Each row is followed by one of two labels, saying whether the row has a hidden trait. Each part has a new trait and two new labels.
In the rows, 128 means zero.
| 123 |  90 | 103 | 114 | 111 | 130 | 102 | 119 | 146 | 115 | 106 | 120 | 134 | 106 | 137 | 113 | 134 | 139 |  77 | -> [80]
| 136 | 128 | 149 | 117 | 126 | 117 | 138 | 121 | 128 |  88 | 135 | 143 | 114 | 118 | 149 |  51 | 130 | 103 | 152 | -> [80]
| 134 | 118 | 157 | 130 | 150 | 123 | 118 | 107 | 128 | 140 | 137 | 124 | 127 |  93 | 116 |  58 | 133 | 161 |  96 | -> [85]
| 135 | 107 |  94 | 117 | 106 | 127 | 155 | 124 | 147 | 121 | 122 | 124 | 125 |  83 | 152 |  43 | 133 | 168 |  89 | -> [80]
| 137 | 127 | 146 | 138 | 116 | 136 | 126 | 126 | 132 | 124 | 129 | 121 | 120 | 155 | 145 | 121 | 127 | 130 | 122 | -> [85]
| 133 | 149 | 115 | 129 | 114 | 131 | 121 | 138 | 121 | 121 |  96 | 126 | 120 | 146 | 142 | 108 | 128 | 100 | 117 | -> [85]
| 140 | 122 | 133 | 125 | 139 | 130 | 128 | 121 | 139 |  99 |  95 | 125 | 114 | 122 | 125 |  83 | 133 |  95 | 102 | -> [85]
| 136 | 110 |  93 | 121 | 114 | 129 | 153 | 119 | 136 | 152 | 113 | 118 | 131 | 117 | 146 |  64 | 127 | 169 | 125 | -> [80]
| 134 | 124 | 134 | 129 | 131 | 123 | 122 | 119 | 128 | 125 | 114 | 125 | 123 | 117 | 128 |  85 | 132 | 127 | 101 | -> [85]
| 132 | 121 | 141 | 117 | 128 | 123 | 126 | 120 | 128 | 120 | 132 | 135 | 123 | 140 | 140 |  83 | 128 | 102 | 147 | -> [80]
| 129 | 127 | 105 | 122 | 146 | 121 | 129 | 128 | 125 | 128 | 100 | 128 | 124 | 116 | 112 | 105 | 132 |  80 | 113 | -> [85]

|  94 |  95 | 151 | 115 | 113 | 106 | 131 | 165 | 133 | 113 | 134 | 108 |  95 | 122 |  97 | 138 | 104 | 106 | 138 | 132 | 108 | 118 | 131 | 129 |  68 | 125 | 146 | -> C
|  34 |  86 | 136 | 137 | 138 | 140 | 127 | 111 | 109 | 120 | 135 | 147 | 150 | 117 | 118 | 119 | 152 | 121 | 172 | 143 | 132 | 146 | 122 | 132 | 133 | 116 | 122 | -> C
| 115 | 156 | 123 |  89 | 161 | 131 | 134 | 154 | 119 | 111 | 131 | 140 | 118 | 137 | 105 | 131 | 142 |  96 | 107 | 147 | 140 | 165 | 132 | 135 | 122 |  78 | 129 | -> C
|  50 | 126 | 154 | 125 | 128 | 144 | 122 | 116 | 109 | 127 | 140 | 134 | 138 | 113 | 113 | 120 | 127 | 110 | 163 | 134 | 126 | 140 | 126 | 133 | 128 | 128 | 126 | -> C
|   1 |  76 | 156 | 126 | 137 | 160 | 128 | 108 | 122 | 146 | 141 | 156 | 164 | 110 | 122 | 114 | 103 | 108 | 189 | 149 | 140 | 157 | 116 | 130 | 141 | 117 | 110 | -> C
| 113 | 103 | 133 | 125 | 136 | 103 | 138 |  67 | 121 | 140 | 151 | 112 |  77 | 121 | 119 | 139 | 138 | 143 | 131 | 135 | 133 |  83 | 138 | 121 | 152 | 114 | 128 | -> H
| 114 |  86 | 126 | 117 | 148 | 148 | 138 | 118 | 110 | 108 | 127 | 151 | 140 | 138 | 119 | 127 | 171 | 128 | 106 | 142 | 128 | 151 | 118 | 134 | 124 | 119 | 123 | -> C
|  95 | 132 | 155 | 121 | 117 | 129 | 129 | 107 |  93 | 118 | 148 | 109 | 115 | 109 | 106 | 119 | 148 | 109 | 156 | 115 | 111 | 152 | 144 | 126 | 139 | 142 | 148 | -> C
| 168 | 148 | 119 | 123 | 133 | 129 | 131 | 110 | 128 | 119 | 127 | 147 | 122 | 136 | 120 | 130 | 154 | 120 | 103 | 140 | 140 | 127 | 130 | 132 | 126 | 123 | 125 | -> C
